Below is a small trained network, with its code and all its weights. Each question gives an input and a target symbol and asks what happens when units are switched off, that is, made to give their printed mean instead of their output.

import numpy as np


def w(rows, s, z=0):
    codes = np.array(rows[::2]) - 128.0
    scale = np.full(codes.shape[1], s)
    scale[-1] = z or s
    return codes * scale


def norm(h):
    return h / np.sqrt((h * h).mean(-1, keepdims=True) + 1e-5)


def f(y):
    return y / 2 * (1 + np.tanh(0.7978845608 * (y + 0.044715 * y**3)))


def softmax(a):
    e = np.exp(a - a.max(-1, keepdims=True))
    return e / e.sum(-1, keepdims=True)


def log_softmax(a):
    a = a - a.max(-1, keepdims=True)
    return a - np.log(np.exp(a).sum(-1, keepdims=True))


def net(x, mask):
    ids = ['ΓΣΨαδεζηθλμξπτφ'.index(c) for c in x.split()]
    T = len(ids)
    res = E[ids] + P[:T]
    r = norm(res)
    for j in range(2):
        rows = slice(4 * j, 4 * j + 4)
        q, k, v = (r @ M[0][rows].T for M in (Q, K, V))
        z = softmax(np.where(np.tri(T) > 0, q @ k.T / 4**0.5, -1e9)) @ v
        o = O[0][rows]
        res = res + np.where(mask[j], z, o[:, -1]) @ o[:, :-1]
    y = f(norm(res) @ A[0][:, :-1].T + A[0][:, -1])
    res = res + np.where(mask[2:10], y, B[0][:, -1]) @ B[0][:, :-1]
    return log_softmax(norm(res)[-1] @ U[:, :-1].T + U[:, -1])


Q, K, V, O, A, B = {}, {}, {}, {}, {}, {}
E = w([
[106,153,91,173],'Γ',
[38,97,162,170],'Σ',
[129,153,95,145],'Ψ',
[113,181,128,116],'α',
[125,166,166,133],'δ',
[147,159,101,190],'ε',
[146,157,94,171],'ζ',
[156,169,166,159],'η',
[99,176,143,116],'θ',
[134,65,190,244],'λ',
[111,176,87,143],'μ',
[125,157,121,120],'ξ',
[150,158,100,192],'π',
[186,178,134,154],'τ',
[133,62,177,247],'φ',
],0.012)
P = w([
[173,3,114,28],'0',
[115,107,87,167],'1',
[112,132,178,141],'2',
[102,133,174,110],'3',
[111,136,153,105],'4',
[111,139,143,116],'5',
[115,149,144,116],'6',
[132,138,147,121],'7',
],0.0049)
Q[0] = w([
[58,99,44,225],'h1',
[155,141,143,63],'h1',
[158,87,143,181],'h1',
[132,162,54,168],'h1',
[140,103,153,66],'h2',
[121,172,89,165],'h2',
[104,146,72,158],'h2',
[139,151,254,82],'h2',
],0.0097)
K[0] = w([
[113,2,108,91],'h1',
[66,239,154,124],'h1',
[80,90,91,144],'h1',
[169,55,140,16],'h1',
[107,196,189,126],'h2',
[103,77,70,123],'h2',
[202,126,107,112],'h2',
[91,196,171,216],'h2',
],0.0087)
V[0] = w([
[136,151,195,89],'h1',
[212,115,255,146],'h1',
[206,168,55,209],'h1',
[181,157,97,109],'h1',
[44,175,154,120],'h2',
[213,181,191,71],'h2',
[87,135,90,11],'h2',
[195,227,161,73],'h2',
],0.0068)
O[0] = w([
[146,199,151,116,150],'h1',
[123,159,134,38,251],'h1',
[116,92,8,147,195],'h1',
[98,147,71,169,152],'h1',
[77,118,160,192,94],'h2',
[111,187,35,147,174],'h2',
[182,163,141,255,9],'h2',
[54,193,58,158,174],'h2',
],0.0067,0.0028)
A[0] = w([
[217,153,107,142,254],'n1',
[111,110,42,102,122],'n2',
[66,160,123,109,192],'n3',
[102,70,88,210,58],'n4',
[187,120,88,193,108],'n5',
[94,1,132,145,150],'n6',
[21,131,175,121,134],'n7',
[104,153,102,107,142],'n8',
],0.0082,0.0027)
B[0] = w([
[147,57,194,140,202],'n1',
[93,86,142,102,186],'n2',
[234,116,169,199,253],'n3',
[152,97,118,70,167],'n4',
[184,92,77,146,158],'n5',
[11,169,253,144,240],'n6',
[205,23,93,99,249],'n7',
[225,56,82,130,186],'n8',
],0.0056,0.0032)
U = w([
[82,46,199,158,252],'Γ',
[111,113,215,128,215],'Σ',
[162,86,104,173,44],'Ψ',
[129,175,125,188,92],'α',
[160,251,160,101,131],'δ',
[111,80,77,101,85],'ε',
[140,71,63,124,98],'ζ',
[131,200,81,68,55],'η',
[128,191,168,174,94],'θ',
[154,125,158,40,98],'λ',
[138,115,116,195,103],'μ',
[183,155,125,198,54],'ξ',
[114,83,79,100,86],'π',
[120,170,30,124,133],'τ',
[134,124,155,63,55],'φ',
],0.014,0.0039)

Each question gives the input, a string of symbols that net reads in full, and the target symbol t.
The units are the heads (4 rows each of Q, K, V and O) and the neurons (one row each of A and B). Each row of codes is followed by its name. A weight is (code - 128) times the scale printed after its matrix; where a second scale follows, it is the last column's (O, A, B and U).
mask holds one flag per unit, heads first, then neurons. A switched-off unit (its flag False) gives its mean, the last column of its rows in O or B, instead of its output. The means were averaged over made-up inputs and are rounded, as every weight is.
A unit's drop is (log p(t) with every unit on - log p(t) with that unit switched off) / (log p(t) with every unit on - log p(t) with every unit switched off).
The circuit of an input: a set's keep is (log p(t) with only the set's units on - log p(t) with every unit switched off) / (log p(t) with every unit on - log p(t) with every unit switched off). Starting from all 10 units, units are removed one at a time, each time the one whose removal leaves the highest keep (on an exact tie, the one counted first), for as long as the keep stays at least 0.8.
circuit, biggest first: the units of the circuit, biggest drop first
k most important neurons: the k neurons with the biggest drops, biggest first
heads that matter: for each layer, one digit per head in row order, 1 if its drop is at least 0.15 and else 0, layers parted by /
input η ε δ δ π, target η: circuit, biggest first : (h1)
input ε Γ θ, target Γ: heads that matter : 11
input π ε δ δ θ, target δ: heads that matter : 11
input ζ α τ Σ ξ τ, target ξ: circuit, biggest first : (h1, h2)
input λ ζ Ψ Ψ λ ζ, target λ: heads that matter : 01
input μ Ψ Γ δ, target Γ: heads that matter : 11
input δ θ Ψ, target δ: heads that matter : 10
input λ λ Γ τ ζ ξ π ζ, target λ: heads that matter : 01
input λ δ ε, target λ: heads that matter : 01
input θ α δ λ ξ τ τ α, target τ: 2 most important neurons : (n6, n8)
input α ξ δ, target ξ: 3 most important neurons : (n6, n7, n3)
input Ψ δ τ ξ, target τ: heads that matter : 01
input λ δ λ δ τ Γ, target λ: heads that matter : 01
input δ η δ Γ η λ ζ π, target δ: heads that matter : 10
input π ξ τ τ τ, target τ: circuit, biggest first : (h1)
input φ τ δ, target τ: circuit, biggest first : (h2, n6)
input ζ λ δ δ ε, target ζ: circuit, biggest first : (h1, h2)
input δ τ ε δ μ τ τ, target τ: circuit, biggest first : (h2, h1)
input η ζ δ ξ, target δ: 2 most important neurons : (n3, n5)
input ζ δ δ, target δ: 2 most important neurons : (n3, n1)
